Below is a small trained network, with its code and all its weights. Each question gives an input and a target symbol and asks what happens when units are switched off, that is, made to give their printed mean instead of their output.

import numpy as np


def w(rows, s, z=0):
    codes = np.array(rows[::2]) - 128.0
    scale = np.full(codes.shape[1], s)
    scale[-1] = z or s
    return codes * scale


def norm(h):
    return h / np.sqrt((h * h).mean(-1, keepdims=True) + 1e-5)


def f(y):
    return np.maximum(y, 0)


def softmax(a):
    e = np.exp(a - a.max(-1, keepdims=True))
    return e / e.sum(-1, keepdims=True)


def log_softmax(a):
    a = a - a.max(-1, keepdims=True)
    return a - np.log(np.exp(a).sum(-1, keepdims=True))


def net(x, mask):
    ids = ['ΘΛΠΦΨΩαβγδζη'.index(c) for c in x.split()]
    T = len(ids)
    res = E[ids] + P[:T]
    u = 0
    for l in range(2):
        r = norm(res)
        for j in range(2):
            rows = slice(4 * j, 4 * j + 4)
            q, k, v = (r @ M[l][rows].T for M in (Q, K, V))
            z = softmax(np.where(np.tri(T) > 0, q @ k.T / 4**0.5, -1e9)) @ v
            o = O[l][rows]
            res = res + np.where(mask[u + j], z, o[:, -1]) @ o[:, :-1]
        u += 2
        y = f(norm(res) @ A[l][:, :-1].T + A[l][:, -1])
        res = res + np.where(mask[u : u + 12], y, B[l][:, -1]) @ B[l][:, :-1]
        u += 12
    return log_softmax(norm(res)[-1] @ U[:, :-1].T + U[:, -1])


Q, K, V, O, A, B = {}, {}, {}, {}, {}, {}
E = w([
[147,136,108],'Θ',
[149,136,106],'Λ',
[137,137,110],'Π',
[146,135,107],'Φ',
[143,142,107],'Ψ',
[153,140,107],'Ω',
[39,103,141],'α',
[117,145,126],'β',
[143,95,104],'γ',
[132,252,146],'δ',
[130,87,167],'ζ',
[251,128,185],'η',
],0.033)
P = w([
[178,151,79],'0',
[176,159,97],'1',
[178,162,125],'2',
[199,155,155],'3',
[220,160,159],'4',
[220,157,167],'5',
[211,145,190],'6',
[214,155,193],'7',
[229,156,214],'8',
[254,173,208],'9',
[231,155,180],'10',
[222,139,180],'11',
],0.0062)
Q[0] = w([
[156,242,183],'0.h0',
[178,150,135],'0.h0',
[123,160,226],'0.h0',
[112,26,141],'0.h0',
[150,136,135],'0.h1',
[89,82,54],'0.h1',
[206,160,118],'0.h1',
[5,104,107],'0.h1',
],0.017)
K[0] = w([
[253,94,117],'0.h0',
[179,140,152],'0.h0',
[174,138,67],'0.h0',
[46,173,106],'0.h0',
[138,145,162],'0.h1',
[125,130,34],'0.h1',
[187,168,190],'0.h1',
[95,78,33],'0.h1',
],0.017)
V[0] = w([
[166,207,25],'0.h0',
[187,155,191],'0.h0',
[133,124,127],'0.h0',
[102,61,88],'0.h0',
[149,254,45],'0.h1',
[126,129,43],'0.h1',
[146,98,131],'0.h1',
[161,94,86],'0.h1',
],0.0081)
O[0] = w([
[122,178,23,254],'0.h0',
[85,177,162,229],'0.h0',
[123,128,129,135],'0.h0',
[153,63,113,59],'0.h0',
[116,189,2,215],'0.h1',
[166,132,75,69],'0.h1',
[137,107,135,125],'0.h1',
[170,93,80,110],'0.h1',
],0.0085,0.0043)
A[0] = w([
[129,127,131,66],'0.n0',
[4,85,101,3],'0.n1',
[132,125,126,48],'0.n2',
[130,133,132,75],'0.n3',
[144,148,136,241],'0.n4',
[137,138,131,48],'0.n5',
[120,148,130,78],'0.n6',
[116,151,139,152],'0.n7',
[71,107,114,61],'0.n8',
[140,140,171,135],'0.n9',
[116,121,152,102],'0.n10',
[130,126,149,39],'0.n11',
],0.03,0.0047)
B[0] = w([
[136,147,131,128],'0.n0',
[42,4,66,165],'0.n1',
[126,125,142,128],'0.n2',
[123,131,129,129],'0.n3',
[87,123,105,254],'0.n4',
[119,134,141,137],'0.n5',
[128,127,96,163],'0.n6',
[107,133,112,188],'0.n7',
[84,87,89,144],'0.n8',
[108,131,172,204],'0.n9',
[121,130,169,152],'0.n10',
[129,124,152,140],'0.n11',
],0.021,0.0089)
Q[1] = w([
[145,124,171],'1.h0',
[130,141,244],'1.h0',
[220,170,163],'1.h0',
[153,108,184],'1.h0',
[108,171,36],'1.h1',
[117,206,77],'1.h1',
[65,187,137],'1.h1',
[172,78,133],'1.h1',
],0.011)
K[1] = w([
[143,61,100],'1.h0',
[99,5,138],'1.h0',
[83,25,88],'1.h0',
[145,45,97],'1.h0',
[74,80,128],'1.h1',
[83,67,149],'1.h1',
[126,2,123],'1.h1',
[143,229,131],'1.h1',
],0.015)
V[1] = w([
[122,197,157],'1.h0',
[247,186,151],'1.h0',
[154,155,140],'1.h0',
[231,117,97],'1.h0',
[127,100,111],'1.h1',
[67,87,100],'1.h1',
[152,126,125],'1.h1',
[65,91,131],'1.h1',
],0.016)
O[1] = w([
[151,215,152,254],'1.h0',
[251,147,227,69],'1.h0',
[141,143,144,138],'1.h0',
[170,101,125,5],'1.h0',
[122,132,102,139],'1.h1',
[96,58,65,240],'1.h1',
[135,137,119,93],'1.h1',
[61,93,138,217],'1.h1',
],0.014,0.0037)
A[1] = w([
[120,158,221,124],'1.n0',
[245,187,212,15],'1.n1',
[122,36,250,146],'1.n2',
[102,204,156,197],'1.n3',
[112,70,59,142],'1.n4',
[90,17,67,129],'1.n5',
[128,24,70,138],'1.n6',
[121,128,189,77],'1.n7',
[45,17,159,115],'1.n8',
[98,160,51,131],'1.n9',
[193,146,220,254],'1.n10',
[135,110,57,148],'1.n11',
],0.015,0.0061)
B[1] = w([
[133,119,147,181],'1.n0',
[215,120,252,165],'1.n1',
[73,186,103,189],'1.n2',
[152,101,134,252],'1.n3',
[117,114,160,202],'1.n4',
[123,118,174,211],'1.n5',
[137,130,167,185],'1.n6',
[97,147,122,147],'1.n7',
[138,89,152,215],'1.n8',
[114,111,153,254],'1.n9',
[105,113,167,193],'1.n10',
[120,117,159,195],'1.n11',
],0.027,0.0091)
U = w([
[186,122,112,110],'Θ',
[187,125,114,111],'Λ',
[124,6,73,92],'Π',
[167,100,119,171],'Φ',
[161,117,86,235],'Ψ',
[182,145,98,194],'Ω',
[148,96,114,82],'α',
[58,138,50,120],'β',
[168,104,150,196],'γ',
[143,230,124,162],'δ',
[83,167,217,2],'ζ',
[196,162,240,126],'η',
],0.018,0.0091)

Each question gives the input, a string of symbols that net reads in full, and the target symbol t.
The units are the heads (4 rows each of Q, K, V and O) and the neurons (one row each of A and B). Each row of codes is followed by its name. A weight is (code - 128) times the scale printed after its matrix; where a second scale follows, it is the last column's (O, A, B and U).
mask holds one flag per unit, layer by layer, with each layer's heads first. A switched-off unit (its flag False) gives its mean, the last column of its rows in O or B, instead of its output. The means were averaged over made-up inputs and are rounded, as every weight is.
A unit's drop is (log p(t) with every unit on - log p(t) with that unit switched off) / (log p(t) with every unit on - log p(t) with every unit switched off).
The circuit of an input: a set's keep is (log p(t) with only the set's units on - log p(t) with every unit switched off) / (log p(t) with every unit on - log p(t) with every unit switched off). Starting from the 12 units with the biggest drops (on a tie, the unit counted first), units are removed one at a time, each time the one whose removal leaves the highest keep (on an exact tie, the one counted first), for as long as the keep stays at least 0.8.
circuit, biggest first: the units of the circuit, biggest drop first
k most important neurons: the k neurons with the biggest drops, biggest first
k most important neurons of layer l: the k neurons of layer l with the biggest drops, biggest first
which heads matter: for each layer, one digit per head in row order, 1 if its drop is at least 0.15 and else 0, layers parted by /
input η β Π, target η: 3 most important neurons of layer 0 => 0.n1, 0.n8, 0.n10
input Θ Φ δ η η Θ, target η: circuit, biggest first => 0.n1, 1.h0
input η η β, target η: circuit, biggest first => 1.h0
input Φ Ψ Ψ γ η Ω Φ Π β β Φ, target β: circuit, biggest first => 0.h1, 1.h0
input ζ ζ Ω Φ Θ ζ γ, target ζ: 2 most important neurons => 1.n2, 0.n1
input β Φ δ Ω Θ β Λ Π, target β: 2 most important neurons => 1.n1, 1.n5
input Ψ Λ ζ Ψ Ω Ψ α δ, target β: which heads matter => 00 / 01
input β Θ δ Θ, target δ: which heads matter => 00 / 11
input η Ψ Θ η δ β Ψ, target δ: 3 most important neurons => 0.n1, 1.n8, 1.n1
input γ γ Λ Φ β Λ, target β: 2 most important neurons => 1.n1, 1.n8
input η β Φ, target η: 3 most important neurons of layer 0 => 0.n8, 0.n1, 0.n10
input η δ Ψ ζ Ψ Θ δ Ω, target δ: which heads matter => 01 / 10
input Ψ Λ Ω β Ψ Π, target β: circuit, biggest first => 1.n1, 0.h1, 0.h0
input Ψ γ η η β, target η: circuit, biggest first => 1.h0
input Π Φ β Ω Ω, target β: which heads matter => 01 / 00
input Ω β Π Θ δ η δ β Ω Θ η Ω, target η: circuit, biggest first => 1.h0, 0.n1
input α γ Ω γ, target η: which heads matter => 10 / 00
input η Π α ζ Ψ γ δ Ω ζ ζ Π δ, target β: which heads matter => 00 / 10
input δ Ψ δ β, target δ: 2 most important neurons => 0.n1, 0.n8
input η γ η Φ, target η: 2 most important neurons of layer 0 => 0.n1, 0.n4
input Ω Λ Ψ η δ β Ψ Ω η Λ, target η: which heads matter => 00 / 11
input Ψ β Π Φ, target β: 3 most important neurons of layer 1 => 1.n1, 1.n8, 1.n3
